Below are the code and all the weights of a small trained network. Each question names an input and a class and asks about switching units off, where a switched-off unit gives its printed mean instead of its output.

import numpy as np


def w(rows, s, z=0):
    codes = np.array(rows[::2]) - 128.0
    scale = np.full(codes.shape[1], s)
    scale[-1] = z or s
    return codes * scale


def f(y):
    return y / 2 * (1 + np.tanh(0.7978845608 * (y + 0.044715 * y**3)))


def log_softmax(a):
    a = a - a.max(-1, keepdims=True)
    return a - np.log(np.exp(a).sum(-1, keepdims=True))


def net(x, mask):
    res = np.array(x, float).reshape(1, 5) / 4 @ E
    y = f(res @ A[0][:, :-1].T + A[0][:, -1])
    res = res + np.where(mask, y, B[0][:, -1]) @ B[0][:, :-1]
    return log_softmax(res[-1] @ U[:, :-1].T + U[:, -1])


A, B = {}, {}
E = w([
[249,174,138,161,126,152,122,119,143,75],'x0',
[119,116,190,157,175,102,61,85,146,157],'x1',
[129,125,122,128,129,128,121,127,128,127],'x2',
[130,130,129,127,131,125,128,130,124,130],'x3',
[153,136,147,98,130,213,112,95,60,137],'x4',
],0.019)
A[0] = w([
[173,134,97,215,118,78,165,138,220,78,124],'neuron 1',
[176,138,206,173,209,132,37,38,120,130,122],'neuron 2',
[128,149,15,73,2,151,222,226,89,84,245],'neuron 3',
[13,49,52,110,124,17,176,214,179,168,190],'neuron 4',
[130,117,105,179,134,16,146,198,244,108,237],'neuron 5',
[42,47,121,86,151,147,129,125,76,212,184],'neuron 6',
],0.0073,0.011)
B[0] = w([
[113,204,84,130,101,133,57,169,139,47,177],'neuron 1',
[92,115,188,206,156,182,210,121,220,146,206],'neuron 2',
[159,150,25,86,122,231,160,164,64,69,253],'neuron 3',
[129,8,109,177,177,170,224,168,171,136,245],'neuron 4',
[79,144,137,209,142,69,82,254,198,88,226],'neuron 5',
[24,107,132,59,51,132,92,103,81,207,212],'neuron 6',
],0.009,0.021)
U = w([
[142,90,123,164,163,183,189,146,155,126,198],'0',
[99,88,156,149,158,11,109,135,147,183,194],'1',
[114,139,95,71,82,150,127,121,70,151,32],'2',
[84,121,173,105,114,97,88,52,121,189,217],'3',
[146,186,86,126,109,110,90,174,122,76,4],'4',
[121,197,172,163,137,63,78,136,169,120,16],'5',
[246,178,125,104,134,159,125,86,86,111,90],'6',
],0.012,0.0018)

Each question gives the input, the list of numbers given to net, and the class t.
The units are the neurons (one row each of A and B). Each row of codes is followed by its name. A weight is (code - 128) times the scale printed after its matrix; where a second scale follows, it is the last column's (A, B and U).
mask holds one flag per neuron, in row order. A switched-off neuron (its flag False) gives its mean, the last column of its row in B, instead of its output. The means were averaged over made-up inputs and are rounded, as every weight is.
A unit's drop is (log p(t) with every unit on - log p(t) with that unit switched off) / (log p(t) with every unit on - log p(t) with every unit switched off).
The circuit of an input: a set's keep is (log p(t) with only the set's units on - log p(t) with every unit switched off) / (log p(t) with every unit on - log p(t) with every unit switched off). Starting from all 6 units, units are removed one at a time, each time the one whose removal leaves the highest keep (on an exact tie, the one counted first), for as long as the keep stays at least 0.8.
units of the circuit, in order: the units of the circuit, biggest drop first
most important unit: the unit with the biggest drop
k most important neurons: the k neurons with the biggest drops, biggest first
drop when u is switched off: that unit's drop, to one decimal
input [7,2,-8,-8,-2], class 5: units of the circuit, in order -> [neuron 3; neuron 4]
input [-5,-3,-2,1,2], class 2: units of the circuit, in order -> [neuron 6]
input [5,1,-5,-8,-8], class 5: 2 most important neurons -> [neuron 3; neuron 5]
input [3,2,0,-4,0], class 5: units of the circuit, in order -> [neuron 4; neuron 3]
input [2,0,6,2,8], class 6: 3 most important neurons -> [neuron 4; neuron 5; neuron 6]
input [-1,7,0,-5,0], class 1: 2 most important neurons -> [neuron 3; neuron 4]
input [1,-2,-3,4,-6], class 4: 3 most important neurons -> [neuron 1; neuron 2; neuron 5]
input [-1,6,4,-8,4], class 3: units of the circuit, in order -> [neuron 3; neuron 5]
input [0,3,3,-6,4], class 3: 3 most important neurons -> [neuron 4; neuron 3; neuron 5]
input [-7,-6,4,-8,1], class 2: 2 most important neurons -> [neuron 6; neuron 2]
input [6,0,7,-7,8], class 6: 2 most important neurons -> [neuron 4; neuron 5]
input [4,-3,2,-2,1], class 6: units of the circuit, in order -> [neuron 5; neuron 4]
input [8,-2,-8,6,0], class 4: 2 most important neurons -> [neuron 1; neuron 4]
input [3,5,-1,6,-8], class 5: most important unit -> neuron 1
input [-1,8,-6,6,6], class 3: 2 most important neurons -> [neuron 4; neuron 3]
input [-7,1,0,-1,5], class 3: units of the circuit, in order -> [neuron 3; neuron 6]
input [0,3,-6,2,-6], class 1: 3 most important neurons -> [neuron 3; neuron 4; neuron 5]
input [1,-3,0,-5,-4], class 4: 3 most important neurons -> [neuron 2; neuron 1; neuron 5]
input [-7,3,-3,-3,-3], class 1: 2 most important neurons -> [neuron 3; neuron 6]
input [6,-4,3,0,2], class 6: most important unit -> neuron 5
input [-1,1,6,7,-3], class 1: 2 most important neurons -> [neuron 3; neuron 2]
input [7,-1,-8,7,0], class 4: 2 most important neurons -> [neuron 4; neuron 1]
input [2,-3,3,-3,2], class 6: drop when neuron 5 is switched off -> 0.2
input [0,4,4,-3,-6], class 1: drop when neuron 3 is switched off -> 1.3
input [4,-8,-2,-2,1], class 6: drop when neuron 5 is switched off -> 0.3
input [1,-1,7,-2,2], class 6: drop when neuron 5 is switched off -> 0.3
input [5,-3,6,2,7], class 6: most important unit -> neuron 4
